Here is a tiny trained network, its code and every weight. The questions are about switching its units off for an input and a class, where a switched-off unit gives its printed mean instead of its output.

import numpy as np


def w(rows, s, z=0):
    codes = np.array(rows[::2]) - 128.0
    scale = np.full(codes.shape[1], s)
    scale[-1] = z or s
    return codes * scale


def f(y):
    return y / 2 * (1 + np.tanh(0.7978845608 * (y + 0.044715 * y**3)))


def log_softmax(a):
    a = a - a.max(-1, keepdims=True)
    return a - np.log(np.exp(a).sum(-1, keepdims=True))


def net(x, mask):
    res = np.array(x, float).reshape(1, 6) / 4 @ E
    y = f(res @ A[0][:, :-1].T + A[0][:, -1])
    res = res + np.where(mask, y, B[0][:, -1]) @ B[0][:, :-1]
    return log_softmax(res[-1] @ U[:, :-1].T + U[:, -1])


A, B = {}, {}
E = w([
[200,76,203,94],'x0',
[173,164,176,235],'x1',
[34,210,121,43],'x2',
[218,221,177,71],'x3',
[98,68,250,93],'x4',
[1,200,191,196],'x5',
],0.0062)
A[0] = w([
[57,172,207,150,172],'N0',
[160,176,151,149,173],'N1',
[160,96,206,97,134],'N2',
[161,134,85,174,133],'N3',
[96,152,36,146,200],'N4',
[166,112,83,71,250],'N5',
[148,195,93,188,195],'N6',
[148,170,230,118,171],'N7',
[153,193,171,126,125],'N8',
[75,161,191,153,191],'N9',
[124,23,136,117,199],'N10',
[69,79,128,180,190],'N11',
[55,71,117,102,254],'N12',
[146,57,116,135,176],'N13',
[96,117,94,120,198],'N14',
[163,118,63,164,175],'N15',
[172,143,162,148,165],'N16',
[174,132,127,128,84],'N17',
[159,103,94,130,159],'N18',
[101,186,109,48,158],'N19',
[139,100,132,93,204],'N20',
[155,10,126,79,156],'N21',
[136,180,139,127,182],'N22',
[125,81,182,151,183],'N23',
[204,131,50,158,176],'N24',
[134,67,81,109,158],'N25',
[61,146,127,144,146],'N26',
[172,118,139,100,76],'N27',
[166,169,51,132,129],'N28',
],0.014,0.0046)
B[0] = w([
[146,56,111,183,234],'N0',
[80,6,170,80,175],'N1',
[146,112,156,140,201],'N2',
[72,210,153,112,187],'N3',
[108,163,56,66,233],'N4',
[138,191,179,54,232],'N5',
[5,103,106,106,218],'N6',
[133,56,148,149,208],'N7',
[108,55,145,67,171],'N8',
[132,55,87,193,215],'N9',
[254,232,141,122,230],'N10',
[152,142,77,185,219],'N11',
[206,135,81,113,239],'N12',
[149,226,162,150,205],'N13',
[170,154,87,67,181],'N14',
[79,228,149,108,214],'N15',
[105,125,181,151,183],'N16',
[70,166,152,132,156],'N17',
[113,197,190,103,182],'N18',
[151,97,76,52,215],'N19',
[193,106,173,87,178],'N20',
[216,217,206,112,248],'N21',
[57,39,110,14,167],'N22',
[189,92,145,236,196],'N23',
[89,213,196,128,254],'N24',
[138,168,152,76,196],'N25',
[151,87,65,130,201],'N26',
[82,125,160,122,159],'N27',
[68,166,155,78,203],'N28',
],0.0069,0.0083)
U = w([
[150,118,150,70,255],'0',
[150,105,143,252,114],'1',
[84,8,186,150,72],'2',
[151,104,29,142,113],'3',
[206,155,213,145,78],'4',
[51,161,161,111,121],'5',
[203,179,132,131,73],'6',
[173,48,141,176,155],'7',
],0.011,0.0091)

Each question gives the input, the list of numbers given to net, and the class t.
The units are the neurons (one row each of A and B). Each row of codes is followed by its name. A weight is (code - 128) times the scale printed after its matrix; where a second scale follows, it is the last column's (A, B and U).
mask holds one flag per neuron, in row order. A switched-off neuron (its flag False) gives its mean, the last column of its row in B, instead of its output. The means were averaged over made-up inputs and are rounded, as every weight is.
A unit's drop is (log p(t) with every unit on - log p(t) with that unit switched off) / (log p(t) with every unit on - log p(t) with every unit switched off).
The circuit of an input: a set's keep is (log p(t) with only the set's units on - log p(t) with every unit switched off) / (log p(t) with every unit on - log p(t) with every unit switched off). Starting from the 12 units with the biggest drops (on a tie, the unit counted first), units are removed one at a time, each time the one whose removal leaves the highest keep (on an exact tie, the one counted first), for as long as the keep stays at least 0.8.
units of the circuit, in order: the units of the circuit, biggest drop first
k most important neurons: the k neurons with the biggest drops, biggest first
drop when u is switched off: that unit's drop, to one decimal
input [2,-4,-1,-1,-5,2], class 5: units of the circuit, in order -> (N10; N21; N0)
input [3,-6,-1,-4,4,3], class 4: units of the circuit, in order -> (N21; N10)
input [1,-3,-3,-8,-4,3], class 3: most important neuron -> (N5)
input [-4,-8,5,-2,4,-7], class 6: units of the circuit, in order -> (N21; N10; N12)
input [5,8,-3,-2,6,7], class 1: 2 most important neurons -> (N23; N11)
input [-7,-2,-8,-6,1,3], class 6: 2 most important neurons -> (N10; N13)
input [4,-6,-4,6,-3,4], class 2: 2 most important neurons -> (N10; N21)
input [-4,1,2,6,1,-2], class 2: 2 most important neurons -> (N10; N21)
input [-1,0,-8,-8,3,1], class 4: drop when N21 is switched off -> 0.2
input [8,-6,-4,5,-4,0], class 4: drop when N21 is switched off -> 0.1
input [0,1,8,-2,6,4], class 2: drop when N10 is switched off -> 0.2
input [-2,-4,-8,-1,1,1], class 4: drop when N19 is switched off -> 0.1
